Each row has a class, written after it.
[  9  12  -6  -2 -12  19  -9 -10  -1   7 -12  -1  13  -1   1   2  -3   6
  18 -20   7  -1  21   1  -8 -14 -14 -10  -4 -16  -3  -9  24 -10   1 -39
  33   8  17]
seluf
[-11   4   2  -2 -12 -11 -13   6  -2   7  -6  -8  -4  20  -4  -2  -1 -11
  11  29  19  -3 -10 -13 -13  -2  -7  -2  15 -22  -1 -21 -17  -8  10   9
  21 -11  -3]
rutig
[-12  14  -7  10  -7 -12 -51   5  -3  28  21   6  29 -70   0   9  -6 -20
   7 -33 -11  14  36 -21   2 -16 -31 -24   6 -26 -47 -30  29 -23   2 -40
  63  11  41]
seluf
[ 25  13  -1  12 -22  19 -23   6 -18  -9 -11 -15  18  20  -7  -6  -7   7
  12 -31  12  14  36  -6 -33 -20  -2 -28  -2 -20 -29 -33  42  -6   4 -43
  39   0  20]
seluf
[ -9  -6  -7   1 -33  28 -29  13  10   5   4 -24   0   5  -1  15  -6 -13
  -1  11  16   1  20 -21 -33 -19 -18 -14  16 -40 -25 -41  -7  -1  13  -6
  27 -24  16]
rutig
[ -3   2  -4   5 -24 -32 -28  12   4   0   1 -21  -8  13  -1  12 -12 -16
   0   6   9   4  15 -19 -31 -13 -13 -11  17 -28 -17 -42  -9  -8   5  -2
  26 -10 -10]
rutig
[-16  26   0 -15 -11  -8 -15 -23   3  26 -16   9  31  -3  -5 -22  -8   6
  25   0  11   4  -3 -14  13 -12 -45  -2   8 -16  25   5  11 -16  -7 -15
  46  16  29]
Vimim
[  0  13   1  24  -9  -2  -7 -12   4   5 -19  -1  23  15  -7 -14  -3   7
  18  -6  10   3   3 -14   1 -13 -21  -8   2  -8  11 -11  14 -13   0 -20
  32   3  13]
Vimim
[-25   9  -2  -7  -3 -31 -15   1  23  18   2  -4   6  -1  -3  -3  -3 -24
  18  24   3   0 -13 -25   5  -1 -28   6  23 -30  10 -17 -14  -8   9   9
  24  -2   9]
rutig
[  7  17   4  -6  -4  11   6 -10   5  -3 -22  -1  14  36  -7 -15   1  13
  29  -7   6   4  -1   1  -1 -10 -12  -3  -3  -6  13  -7  22  -8   4 -34
  27  10  15]
seluf
[ -2  -6  -6   2 -15 -15 -12   4  -3  -4  18 -18  -9  -6   9   8  -9 -14
 -22   1   4  -1   9  -5 -16  -2  -1  -5  14 -12 -14 -24  -9 -12   7  11
  -5  -1   2]
rutig
[-26  -4  -1   1 -23 -39 -45  13  20  13  21  -8   5 -40   7  13  -9 -30
  -4  14   6  -1  11 -24 -11   0 -26  -9  25 -31 -31 -31  -2  -6   1   9
  33 -15  16]
rutig
[-18  -1   1  -7 -15 -26 -12   7  14   5   2 -13   1  -3  -3   2  -2 -18
   4  21   8   0  -4 -21 -13  -4 -10  -1  14 -27  -9 -27  -4  -5  10  -5
  25  -9   4]
rutig
[ 11  23  -1 -21 -66  14   7 -16  -3  -9 -41 -17  21  51  -2 -11  -7  25
  17  -5  17   3  12   3 -13 -17 -16  -7   1  -4  26   2   7 -10   5 -29
  31   2  28]
Vimim
[ 21   8  -1  -2 -16  17   0  -7 -16  -2 -15 -15  12  24   4  -1  -6  30
 -11 -25  13   3  23   6 -25  -8  -1 -19  -1   8   4   1  18  -8   3 -19
   2   3  11]
Vimim
[ 28  14  -7  -7 -17  31  15 -16 -19 -23 -37 -17  14  48   4 -15 -11  41
   0 -24  20   1  13  13 -18 -16   2  -8  -8  12  27  13  19   2   1 -26
  14   4  15]
Vimim
[ -9  21  -1  -8 -18 -10 -31  -6   1  21  -8   2  34 -24   5  -7  -8   0
   5 -14   4   9  31 -22  -5 -19 -33 -13  11 -13  -5 -17  12 -14  -2 -21
  52  -4  33]
Vimim
[-19   7   4  -6 -23 -30 -26  10  24  20   0 -14   9   9 -17  -1  -6 -21
  20  26  10   4   8 -36 -16 -11 -28 -10  22 -41 -20 -43  -9  -2   7 -16
  50  -9  20]
rutig
[-15  -6   3   2 -10 -21 -20   1   7  10  14  -4  -1 -22   9  10 -14 -22
  -3   6   0   0   1 -12 -12   9 -21   3  16 -19  -3 -14  -4 -10   0  17
   9  -2   6]
rutig
[  8  10   2   3   4  25  -4  -9 -10  -2 -11   9  19  -5  -1   2   0  16
  13 -26   2   8  15   8  -1  -6  -8 -11 -11   7 -11   6  24  -7   0 -42
  16  11  14]
seluf
